Below are the code and all the weights of a small trained network. Each question names an input and a class and asks about switching units off, where a switched-off unit gives its printed mean instead of its output.

import numpy as np


def w(rows, s, z=0):
    codes = np.array(rows[::2]) - 128.0
    scale = np.full(codes.shape[1], s)
    scale[-1] = z or s
    return codes * scale


def f(y):
    return np.maximum(y, 0)


def log_softmax(a):
    a = a - a.max(-1, keepdims=True)
    return a - np.log(np.exp(a).sum(-1, keepdims=True))


def net(x, mask):
    res = np.array(x, float).reshape(1, 5) / 4 @ E
    y = f(res @ A[0][:, :-1].T + A[0][:, -1])
    res = res + np.where(mask, y, B[0][:, -1]) @ B[0][:, :-1]
    return log_softmax(res[-1] @ U[:, :-1].T + U[:, -1])


A, B = {}, {}
E = w([
[176,146,153,59,117,143,249,145,144,72,130],'x0',
[129,125,130,128,130,123,127,129,131,127,131],'x1',
[170,107,78,129,161,98,127,86,99,45,43],'x2',
[125,133,126,126,126,125,128,125,134,127,127],'x3',
[155,63,130,146,49,186,140,95,190,109,156],'x4',
],0.017)
A[0] = w([
[130,232,166,52,192,70,174,217,79,118,104,178],'neuron 0',
[207,120,16,104,229,67,151,88,54,16,19,92],'neuron 1',
[33,203,82,190,224,40,11,171,41,203,89,252],'neuron 2',
[74,43,85,225,99,145,30,78,147,162,115,129],'neuron 3',
[189,81,2,140,158,93,127,20,98,43,30,175],'neuron 4',
[154,179,92,79,187,77,176,159,92,73,60,97],'neuron 5',
],0.0063,0.0034)
B[0] = w([
[47,148,133,107,183,189,119,102,101,189,195,202],'neuron 0',
[133,93,180,137,100,127,57,22,174,146,127,225],'neuron 1',
[208,149,174,69,47,142,196,176,191,45,92,254],'neuron 2',
[72,80,84,189,170,95,90,104,107,163,186,208],'neuron 3',
[164,73,84,129,156,80,112,2,94,102,75,219],'neuron 4',
[116,133,187,131,119,139,74,88,160,172,145,186],'neuron 5',
],0.0087,0.02)
U = w([
[163,151,161,109,37,154,215,249,165,94,142,253],'0',
[78,109,163,151,148,130,48,96,139,234,150,112],'1',
[194,123,140,87,90,118,154,120,138,28,51,71],'2',
[107,90,18,191,226,91,102,113,75,123,106,16],'3',
[32,206,128,95,255,154,166,183,91,203,158,132],'4',
],0.0097,0.0041)

Each question gives the input, the list of numbers given to net, and the class t.
The units are the neurons (one row each of A and B). Each row of codes is followed by its name. A weight is (code - 128) times the scale printed after its matrix; where a second scale follows, it is the last column's (A, B and U).
mask holds one flag per neuron, in row order. A switched-off neuron (its flag False) gives its mean, the last column of its row in B, instead of its output. The means were averaged over made-up inputs and are rounded, as every weight is.
A unit's drop is (log p(t) with every unit on - log p(t) with that unit switched off) / (log p(t) with every unit on - log p(t) with every unit switched off).
The circuit of an input: a set's keep is (log p(t) with only the set's units on - log p(t) with every unit switched off) / (log p(t) with every unit on - log p(t) with every unit switched off). Starting from all 6 units, units are removed one at a time, each time the one whose removal leaves the highest keep (on an exact tie, the one counted first), for as long as the keep stays at least 0.8.
circuit, biggest first: the units of the circuit, biggest drop first
most important unit: the unit with the biggest drop
top k neurons: the k neurons with the biggest drops, biggest first
drop when u is switched off: that unit's drop, to one decimal
input [3,8,0,5,5], class 0: most important unit -> neuron 4
input [1,8,-8,-6,0], class 4: circuit, biggest first -> (neuron 2; neuron 1; neuron 4)
input [-2,6,2,3,8], class 3: circuit, biggest first -> (neuron 2; neuron 1; neuron 5)
input [5,-5,0,5,-1], class 4: circuit, biggest first -> (neuron 2; neuron 4)
input [-8,2,2,-4,0], class 2: top 2 neurons -> (neuron 2; neuron 0)
input [1,-6,-5,3,7], class 0: top 3 neurons -> (neuron 1; neuron 4; neuron 0)
input [7,-7,-3,-5,-1], class 4: top 2 neurons -> (neuron 2; neuron 0)
input [2,-1,5,1,-8], class 1: top 2 neurons -> (neuron 0; neuron 5)
input [2,7,-7,1,0], class 4: top 2 neurons -> (neuron 2; neuron 1)
input [-3,-1,1,1,-8], class 2: top 2 neurons -> (neuron 2; neuron 1)
input [-4,3,-1,-1,-3], class 0: top 2 neurons -> (neuron 2; neuron 4)
input [-4,-6,-3,-8,-8], class 0: drop when neuron 4 is switched off -> 0.0
input [7,7,1,-1,-3], class 1: drop when neuron 1 is switched off -> 0.2
input [1,-2,-2,1,1], class 0: circuit, biggest first -> (neuron 1)
input [-8,-3,5,8,-1], class 2: drop when neuron 2 is switched off -> 2.1
input [2,-1,2,-1,-3], class 1: drop when neuron 2 is switched off -> 0.2
